B:
1: [ -52  -47  -11  -49  -24  116   46  -17 -116 -135 -186 -152   68 -100
  -67   -2   52  -16    1  124   42 -205   26   51   71  -11  115  -61
  -35  176   44  -93  -94   29   12]
2: [  29  260   53  170  385  230  211 -261  177  -89  -26  162 -392 -183
   57   15   22 -528  100 -420 -474  234  -37  168  156   54  267 -188
 -234  300  232  -53  425  391  114]
3: [ -39  103 -183  227  708  162  -39 -536  370 -191  217  397 -422 -229
  -83  -41 -136 -673  -15 -517 -711  508   60   30 -134   24  272 -348
 -181  153  322  -61  293  302  182]
4: [ 165   89  -14   14  297   37 -114 -210   -8 -115 -119 -217  132 -549
  162 -249 -151  -57  -40  196  -50   17 -128   13  100  156  -29 -210
  148 -178  -55 -155 -105  122   16]
5: [ 127  -56  174 -138 -363  -41  -34  200 -285   37  -45  -86   88  120
   70   70  257  282   44  139  405 -158  -29  139  159  -57   24  129
   -7   58 -276  144 -112   62  -56]
6: [ -35   89  156   29   48  158  102  -69  -58  -81  -37    7 -188   26
   49   48  226 -190   63 -151  -38  -18  -71  224  180  -68  224 -119
 -108  304  -63   49  318  283   57]
7: [ -41   42   92 -159 -225    3  150  128    2  -37  -18  -11  -36  -74
 -118   84  266  -20   74  -18  127  -82  165  142  272  -34  183  156
 -105  148   40  124  -60  193  -35]
8: [-257  -71  149  -30 -260 -171   27  189 -111    9 -101 -303  175  -19
  -45 -188  224  273   20  426  425 -355 -123  177  -24  -18  -41   57
  223  112 -273  135  -85 -138  -85]
9: [ 111   40   -4  104  335  -39  -49 -226   93 -114   14 -124   63 -358
   45 -181  -93 -152  -37   48  -71   68 -178   52  -72   96   -6 -191
  217  -50  -93   10   26  133   22]
10: [ 178 -250 -213  -29  133    4   34 -170   46 -179   80   13  186  110
 -289  136 -136 -153 -101 -249   40   29   99 -216 -333 -133   92   86
   83  107   88   -6 -324  -22    4]
11: [  96  131   60    8   57  285  -59  -90 -271    8 -278  -92  -93 -119
  343 -151 -130   34   46  -15  -29  -28  -20  -13  180  -16   80 -104
 -326   48   64 -439  -21   14   52]
12: [-158  102  117  -10   54  -32   -6  -28   21   10 -127 -336  131 -343
  174 -397  -23   96    0  270  231 -147 -104   51   82   -2    1  -28
  101  -62 -120 -198  -59  -46  -51]
13: [ -47 -199  -81   62  143 -279  -17 -116  219 -140  253    7  130  -44
 -343   -9  111 -111  -71   42   89   31  -82   59 -329  -11    4  -19
  399   55 -163  393  -95   31  -25]
14: [ 293   71  107   29   24  -41   77  -19  -49  -24   29   12  -31 -106
   20   97  113  -78   52  -95   30   63 -136  145   89   95   22    4
  100   57 -136  223   74  261   -8]
15: [-200 -103 -149 -157   42  -69 -163 -115  174 -142  180  183  -55 -227
 -230  -49  129  -81  -43   54  -99  149  314   24   69  -30  189  -35
  -78  -69  134   63 -267   52   29]
16: [ 169 -352  -90 -255 -256 -326 -126   86   26  -98  297  -18  378   65
 -351  114  163  232 -111   86  498  -21  160 -108 -196 -134   -8  282
  318 -168 -255  366 -551  -22 -113]
17: [ -71  256  114  264  395   58  215 -227  236   76  -20  -77 -202 -162
  199 -322 -155 -337   71 -306 -156  157 -204   41 -119  -15   82  -56
  -33  168   62 -195  331   97   27]
18: [ -65 -167 -158  225  536 -225  -23 -354  371 -276  273   21   56 -220
 -393  -39    7 -403 -111  -23 -235  124 -213   96 -436   79   30 -284
  525  125  -92  411  128  145   53]
19: [ -16  218   90  299  347   -5  202 -194  209   71   51   69 -278  -51
  110 -170  -80 -346   90 -329 -231  208 -218  107 -170   47   57  -65
  -16  211   53   -1  354  125   40]
20: [  -7 -182  -48 -220 -301 -148 -379  139 -327  -63 -124 -183  298 -284
   26 -155   79  523  -58  691  361 -233   71   38  111  117 -137  -46
  132 -301 -222   -2 -570 -218  -61]
21: [ 125    2  -42   30 -111  -88 -144   41 -172   74  -22  163 -101  -44
   56    4   -5  159   66  128  -32   86   17   56  -26  153  -85    6
 -103  -80   -5   72 -226  -81   10]
22: [ 135  135  118   69  -94   50  179   64  -97   59  -70  107 -209   67
   38  123  133  -90  129 -173  -67   27  -42  166  114   72   77   68
 -159  232   28  115  143  173   13]
23: [ 114  -94   13   13  -84   58    3   35 -285 -106 -220 -184  139   13
  -30   71   35  111    0  206  131 -266 -137   68  -36   50  -23  -74
   88  169 -112   21 -105  -25    0]
24: [-146 -157 -184 -200 -248  -66 -157  108 -113  -62  -93   16  120 -168
 -183  -40   22  240  -13  347   87 -128  310  -61   50   55   19   99
 -129 -111  167  -77 -581 -220  -32]
25: [  97  145  113    6 -134  -67 -163   69 -182  112   -9  152 -204 -158
  216  -64  143  176  110  168  -17  131  -36  216  217  180  -42  -54
 -138 -106 -119  107  -26   77   13]
26: [  90  -80   85  -90 -244 -178 -131  126 -155    7   95   46   40   -2
  -42   56  255  228   30  199  255  -25  -21  170   63   46  -26   49
  111  -42 -261  305 -145   51  -45]
27: [-149 -178  -67 -185  -28  -96  -83  -78  174 -161  271  147   14  -22
 -295   53  250  -96  -59  -87   96  105  261   42   23 -169  245   58
   21   42  -12  198 -170  145    4]
28: [ -88   54   31   89 -242    3  109  165 -169   86 -132  170 -252  191
  -60  123  160   49  147   26  -94  -77   34  180   20   99   37   71
 -236  281  115  119    4  -66   18]
29: [ 319  -79  -12  -38   83   68  156 -109   23  -83   72  -30  112  117
  -84  125  -60 -182  -31 -420  141   74   19 -146 -119 -170  130  174
    6  130  -12  -28 -112  167  -17]
30: [-114   53    7  178  234  -96   94 -153  207   51   84  -22  -69  -34
    7 -252 -114 -165   18 -164  -11  114  -98  -23 -275  -53   27   31
   58   85   16  -63   43  -64   -5]
31: [  96 -139   73 -257 -463 -116 -218  234 -336   42  -41  -91  201   -7
   56   -8  200  486    5  369  489 -167  105   52  177  -21  -46  160
   -6 -170 -259   78 -433  -92  -80]
32: [ -16  275   49  231  369   51  136 -233  229  152    2   12 -228 -191
  281 -383 -273 -263   74 -344 -172  279  -90  -81 -131  -15   42   30
 -179    6  161 -342  139    1   25]
33: [-315  -83    7  -48 -229 -201 -117  128  -38  132  -13 -131  110  -10
   35 -354    2  349    4  329  372 -132   79  -44 -165  -78  -70  172
    1 -103  -87 -126 -377 -380  -84]
34: [ 273   94  -10  211  337  123   29 -247  -41  -49  -35  108 -174  -64
  117   27 -147 -271   37 -278 -280  201 -181   31 -110   88   34 -174
  -63  132   43  -46  169  170   83]
35: [-165 -115 -122 -139  176  -20 -122 -203  228 -217  207  115  -16 -243
 -242  -43  139 -204  -73  -39  -96  147  242   26   50  -92  250  -94
   12   -4   81   73 -135  172   36]
36: [ 198   41  222 -134 -356   53  171  238 -304   -4 -221 -248  137    9
   66  117  233  193   81  135  368 -305  -79  164  285    7   44  154
    8  167 -196   95  -39  159  -76]
37: [ 220   29  -35  -54   19  -21 -133  -47 -120    6  -74  -35   74 -293
  132 -117 -117  120    6  124   47   61   20  -45   69  114  -64    1
  -36 -200  -10 -113 -296   -6  -16]
38: [-211   91   92  147  -50 -163  147   60  111  147   37    7 -139   56
    3 -200   57    1   99  -19   86    9  -70  101 -157    3  -12  144
   -4  138  -13   74   48 -118  -43]
39: [  44   -3  -17   -2 -155   39   81   83 -148    8 -119   68  -74   60
  -63  102   51   37   74   -6  -14  -67   73   46   23   57   48   88
 -164  160  108   13 -150  -20    0]
40: [-242 -194 -380  -31  314  -49 -224 -290  239 -251  114  197   -8 -336
 -364  -80 -111 -208 -104  114 -375  150  294  -94 -194   71  127 -193
   -7  -72  327  -28 -396  -96   78]
41: [ 143    8    3    7  -68  -12  -79   17 -187    8  -89   17  -21  -83
   71   -5   11  115   41  117   27  -10  -40   65   29  108  -38  -26
  -49  -15  -47   21 -149   -4    1]
42: [ 129   40  164 -114 -302  -22  233  171  -44   63   57   55  -64  187
  -70  180  268   -4  105 -244  240  -18   85  104  160 -104  156  295
 -119  213  -56  197    2  210  -55]
43: [-291 -208  -85 -178 -350 -171   79  202   49 -101   61   54   64   68
 -461  149  327   83   21  203  158 -206  288  110   11  -32  137  201
   22  191   90  316 -321  -61  -56]
44: [  85 -171  -91 -142 -103 -275 -136   19   84  -45  222   58  175 -144
 -217  -12   90  136  -51  126  218   84  132  -29  -96   15  -24  149
  194 -200 -113  261 -421  -15  -68]
45: [ -14  -15    5  -54 -214   50  -14  113 -238  -11 -181  -20  -20  -11
   -1   38   93  153   57  192   58 -159   66   91  114   64   32   17
 -148  108   29  -33 -182  -59   -4]
46: [ -85  214  -37   68   80   16 -131  -93   67  139   78  407 -450 -184
  159 -139   -8  -88  129 -122 -366  390  193   98  142  131   91  -41
 -424  -81  250  -97  -27   30   74]
47: [ 171  275    0  405  690   87  145 -428  274    7   45  126 -327 -251
  183 -195 -287 -556   55 -461 -519  388 -289   37 -226  136   42 -244
  -13  136  147 -106  414  225  111]
48: [ 161   74 -187  246  608   41 -140 -434  160  -44   36   86  -88 -342
  149 -282 -439 -281  -45 -192 -372  351 -109 -168 -310  111  -47 -231
   -3 -158  162 -282  -84  -39   82]
49: [ 236  -32 -263  153  215   50   35 -165  -28  -57 -112  177  -73  -77
 -135   95 -306 -180   15 -152 -364  126   48 -155 -262  185  -51  -17
 -125   55  327  -95 -290 -100   49]
50: [ -50   25 -103   85  -15   73  -22  -17 -132   26 -148  149 -185    8
    2   -7  -72    1   74   30 -202   16   82   19  -57   98   20  -28
 -259  119  215 -128 -152 -133   48]
51: [-144   64  -21   30  101  181   -9 -100  -86 -107 -190  -25 -133 -171
   30  -76   26 -107   35   90 -188  -78   40  111  127   50  145 -185
 -181  176  142 -174   38   52   67]
52: [  21 -166  -26  -21  -56 -255 -216  -25   23   -6  287  199  -10   64
 -137    9  170  106  -23   52  144  169   21   79 -168  -19   -6   18
  144  -87 -210  328 -172   -7  -10]
53: [ 338  125   90  144   28   73  319    7  -67   -7 -107   33 -128   66
  -42  241   44 -241  120 -302 -121   -3 -162  123   13  119   49   74
  -26  319   50  182  185  261    7]
54: [  42   43  -69  148  195 -161  -52 -130  140   38  143  190 -149 -152
  -42 -104  -68 -112   38  -58 -184  245  -34   47 -181  141  -42  -40
   47  -58   42  141  -61   -3   22]
55: [  24 -141  -70  -71  177 -120 -322 -185    3 -133  101 -129  226 -338
   25 -256  -54  122 -120  270  169   45  -34  -39  -87   -8  -27 -162
  237 -262 -210  -35 -285  -30   -8]
56: [-255  -94   64   -6 -118 -230  161  103  138   -8   26 -269  205  -29
 -207 -188  130   79   -4  196  364 -250  -57   56 -180  -75    6  178
  282  134 -138  150 -126 -127 -103]
57: [ -14   61   17 -180 -239   52   76  135  -80    4 -150  -77   33 -189
   -2  -36   74  107   62  102  127 -103  222   10  271   19  104  185
 -211   -4  140 -133 -295   20  -52]
58: [-117   -3 -103  -12  243   38  -55 -231  216 -144  170  216 -187 -182
 -154  -15   77 -298   -6 -179 -273  235  180   55   36  -29  232 -122
 -114   73  163   36   12  192   81]
59: [  49 -108  -48 -123  -59 -232 -116    8   67  -41  101 -116  240 -278
 -113 -153   18  163  -49  238  263   -7   60  -42  -53   35  -59  105
  232 -225 -127  121 -398  -49  -82]
60: [ 229   54   50   33  -47   43  -96  -28 -195  112   17  174 -163  109
  214    4  -29   73   69 -187   26  191  -10    2   -4   -8    8   53
 -235  -22  -46  -80  -68   24   26]
61: [ 107   27  162  -54   -5 -105 -159  -38  -52  -34  128  -12   -6 -199
  105  -73  238   77   13  135  168   80 -123  221  169   34   33 -107
  155  -87 -321  232   75  236   -6]
62: [  66 -178 -119  -64   19 -161 -280  -67  -87  -98   46  -50  205 -232
  -66 -114  -38  197  -78  324  138   -9    9  -32 -121   82  -89  -78
  188 -222 -134   62 -398 -114  -20]
63: [-120  156  202    4 -114  -71  137   92   44  151  -43 -181  -18  -82
  182 -293   59   92   85   16  291  -57  -53   65   71  -70   31  183
  -39   33  -99 -111   10  -28  -73]
64: [ 243  115    2   49  261   24 -162 -218   13   59   49   30  -37 -286
  299 -260 -228  -24   -8 -133  -22  295  -47  -99  -14   27  -28  -48
  -78 -251  -37 -244 -125   49   16]
65: [ -68  -56 -117  168  339 -306  132 -234  547  -16  452  266 -123   -9
 -347  -65  -12 -398  -20 -422 -153  381   35  -44 -441  -52   85  129
  223   61   85  339    5   82   -7]
66: [-271 -168 -108 -296 -151 -128 -184   14  127 -195  159   50   97 -301
 -309  -32  290   68  -56  294  110  -20  357   92  209  -34  201   14
   30 -105   34  174 -369   76  -21]
67: [-117 -103   96 -292  -83  -10 -173  -56   71 -160  258   42   27 -117
  -83  -22  376   -5  -56  -15  258   87  223  135  294 -233  310  -15
  -10  -30 -202  129  -48  305    7]
68: [ 319  -53   82 -126  104   -2  -98 -125  -75 -136   35 -235  271 -270
   99  -85    4   37  -82   28  292   -5 -107  -23   91  -61   33  -40
  225 -149 -277   -8 -138  219  -37]
69: [  30 -239 -155 -141 -262  -78 -241  129 -354 -100 -239 -186  313 -155
 -102  -24  -38  422  -54  590  229 -321   69  -46  -52  139 -147  -16
   94 -136  -52  -45 -612 -305  -48]
70: [ -27   20  -68   99   26   86   53  -34  -90  -27 -127  109 -170   23
  -49   49  -22  -90   64  -37 -195  -10   34   52  -55   83   62  -47
 -188  203  181  -48  -44  -31   46]
71: [  99 -101   27  -51 -251   17  -55  135 -360  -38 -221 -125  113   58
    3   84   92  259   26  283  214 -260  -60   79   30   60  -50   -1
    0  105 -131   31 -207  -83  -23]
72: [-101   80   88   57  166  -63  -92 -120   68  -17   21 -122   -8 -288
  141 -301   23   -7    5  149   65   39 -125  109   16   26   20 -131
  110  -62 -142  -39   48   51    0]

[  70  -84 -148   36 -117   30   55  132  -91  -46  116 -208  161   87
  -86   66  -83   -3  -40 -224  -25 -201   81  -13   16   56   67  -36
   55  118]	6
[ 115   28  -41  -67   42  -50   77 -116   88  191    9  -20  -89   65
 -111  -37  -13  -70  -55  136  -90 -122  -65   -4  116  -64   29 -101
   14  -52]	53
[-102  -39  278  -35   81   11  -78  410  -23  205  190 -155  -58  258
 -226 -111 -120 -252  -97 -220 -103  -23   38   51  -38  167  -55   42
  -59  267]	26
[  63  -64 -107   25 -107  -44   95   19    3    4   51 -173  151   33
  -89   38  148   -2  -22   48    9 -101   -3  -95   22  -77  -35 -180
   78  -79]	19
[ -25 -132   59   32  204  -59 -102   67   28  143  176   55   16  140
 -149  -85  -68   26  208   89 -336  -90    6  -40  393  -97 -107  -73
  221  -77]	61
[ -31   42   -4  -40  -82   46   37  285   29  -80  -24 -124  183   31
  -24   82  -40  -42  -61 -280  -26  -30  119    8 -160  192   61   -3
 -126  160]	2
[  -8   63  -75  -48 -158   -8   29   55   33  -79  108  -87  118  -64
   36  104   34  -62 -134    4  -47    2   18  -90  -86  -67   80 -143
  -32    0]	65
[ -14   56    2  -43 -115   55   64  278   29  -86  -87 -147  165   32
  -48   92   -5  -55  -96 -277   36  -23  109   32 -238  198   64    5
 -152  156]	51
[  81  -82    0   -4 -103  -54  -12  338  -78   -9   52 -182  114  113
  -12  146  113  234  142 -175  -22  -51  122  -22  -55   71  -97  134
   14   58]	46
[ -74  -50   53    2    9   39   62  269  -27  -17   12 -147  164  119
  -97   36  -91  -99 -108 -323   19  -53   85   33 -195  137   57    5
  -93  222]	7
[  -3   79  109  -95  -57    4   96  288   70   64  -95 -152   65   80
  -66   51   57 -103 -160 -203   94   29   51   30 -306  191   22   19
 -237  176]	50
[ -35  -31   96  -83  212 -123   36   28   84  211  126   56  -16   69
   26    0  -43   -3  -22   76 -152   18  -48  -71   71 -112   -8  -43
  -45   39]	37
[ -35    9   33  -71  164  -89  -15  -26  127  112   96  119   31   -7
   27    0  -28    6   61  150 -256   25  -31  -86  191 -122   -5 -122
   26  -82]	4
[ 250  229 -238  -47 -582  121 -229    9  -32 -245   50  -76 -209 -102
  -97  195   46   96   48  174 -187  -94   84   75   96  -71   83   43
  203 -223]	18
[ -66   81  141  -92  -57  -16   21  281   65   69   94 -128   66   49
  -47   15   46 -188 -164  -90  -14   63   25  -48 -174   94    9  -80
 -164  135]	47
[  67   89 -108  -37 -100   11  -52 -117  107  -39    7   64  -31  -60
  -77   29   17  -23   36  213 -216  -45  -13  -22  183 -124   38 -153
  124 -197]	13
[-130  -59  106  -35  255  -60  -35  -42   45  137  173  140  -47   62
    1   -9 -210  -70  -68   43 -228   26  -56  -25   77 -193   78  -44
   31   77]	68
[  15   38   15  -66 -124  -21  -32  189  -36   73  293 -158    9   60
  -25   37  -73 -137 -149  -67  -97  -64   25  -68    2    6   53  -60
  -32  144]	9
[ 145   74   -4  -58 -253   23  -90  121  -77    9   35 -110 -227   77
  -88  146  -10   90  -65   -6  -15  -42   24  102 -149  -52   48  181
   26   33]	34
[  10 -149  -74   47  153  -48  111 -115    3   68  -28  -11   86   86
  -90   17  -41   59   13   -8  -52 -122  -32   -5   46 -145   29  -78
   99  -25]	42
[-72 -97  10 -25 262 -96 171 -37  90  99 -75  42 170  35  41  43 -10  53
 -33 -48 -25  -4 -28 -61 -77 -85  38 -85 -84  38]	11
[  65  216   16 -216   67  -92  132  -87  231  175  -85  104  -71  -89
  124   60   24  -54 -158  155  -69   71  -68  -54  -94  -18  106  -83
 -261  -16]	49
[  92  -12  -44  -48  100  -62   87 -115   86  186   -2    1  -43   72
 -109  -40   -6  -29   -6  126 -105 -117  -62  -18  145  -81    5 -105
   39  -69]	71
[-104 -133  -63   73   44   50  -70  188 -110 -173  120  -18  192   57
   19  135 -236  116   63 -317 -176  -75  134   22  -10  -18  101   88
   92  156]	67
[  66   35 -134  -39 -137   21  105   44   -6  -47   16 -141  105   -2
   -8  106  -52  -35 -149 -146   29 -113   39   -9 -138   30  133  -52
  -69   98]	1
[ -33   23   83   -7 -119   29 -168  177  -49  -83   69    8 -121   56
  -52  135  -56   79    4  -28 -142   67   51   76 -115 -106   29  141
   71   25]	55
[  78   81  -11 -122   86  -81   73  -92  151  185    3   56  -64    3
   -8   -6    0  -34  -45  165 -131  -39  -60  -41  100  -65   34  -97
  -64  -60]	69
[ -39   18  -95  -26    0   28  -23  164   41 -153    9   26  222  -47
   71  121 -111   89   82 -195 -205  -28  134  -25   45   79   82  -18
  -14   49]	66
[ -31 -161 -117   84   57  -71  117  -67   18  -30   33  -79  263   19
  -56   30  123   46   37   57  -39  -79  -17 -128   68 -177  -37 -233
  138 -121]	12
[  12  -83  -71  -12   -9  -45  143  112  -56   25   88 -176  173   64
   39  111  -40   32 -130 -211   73  -98   34  -59 -169    0   82  -15
  -84  174]	57
[ -71 -115  128  -51  326 -135  108   25   72  271  102   28   47  129
   -8  -48  -55  -35  -43    9  -99  -12  -66  -74   48  -94  -20  -68
  -63   96]	60
[-190  -99  145    8   53  -56  169  259    6   12   25 -194  275   85
   -8   57  114 -129 -236 -217  180   92    7  -98 -414    3    2 -124
 -187  200]	32
[ 114   51  -42  -73 -151    3   64   75  -34  131  158 -205  -72   96
 -104   16  -84 -165 -223  -82   25 -157  -12    3  -73   39   97  -36
  -68  154]	23
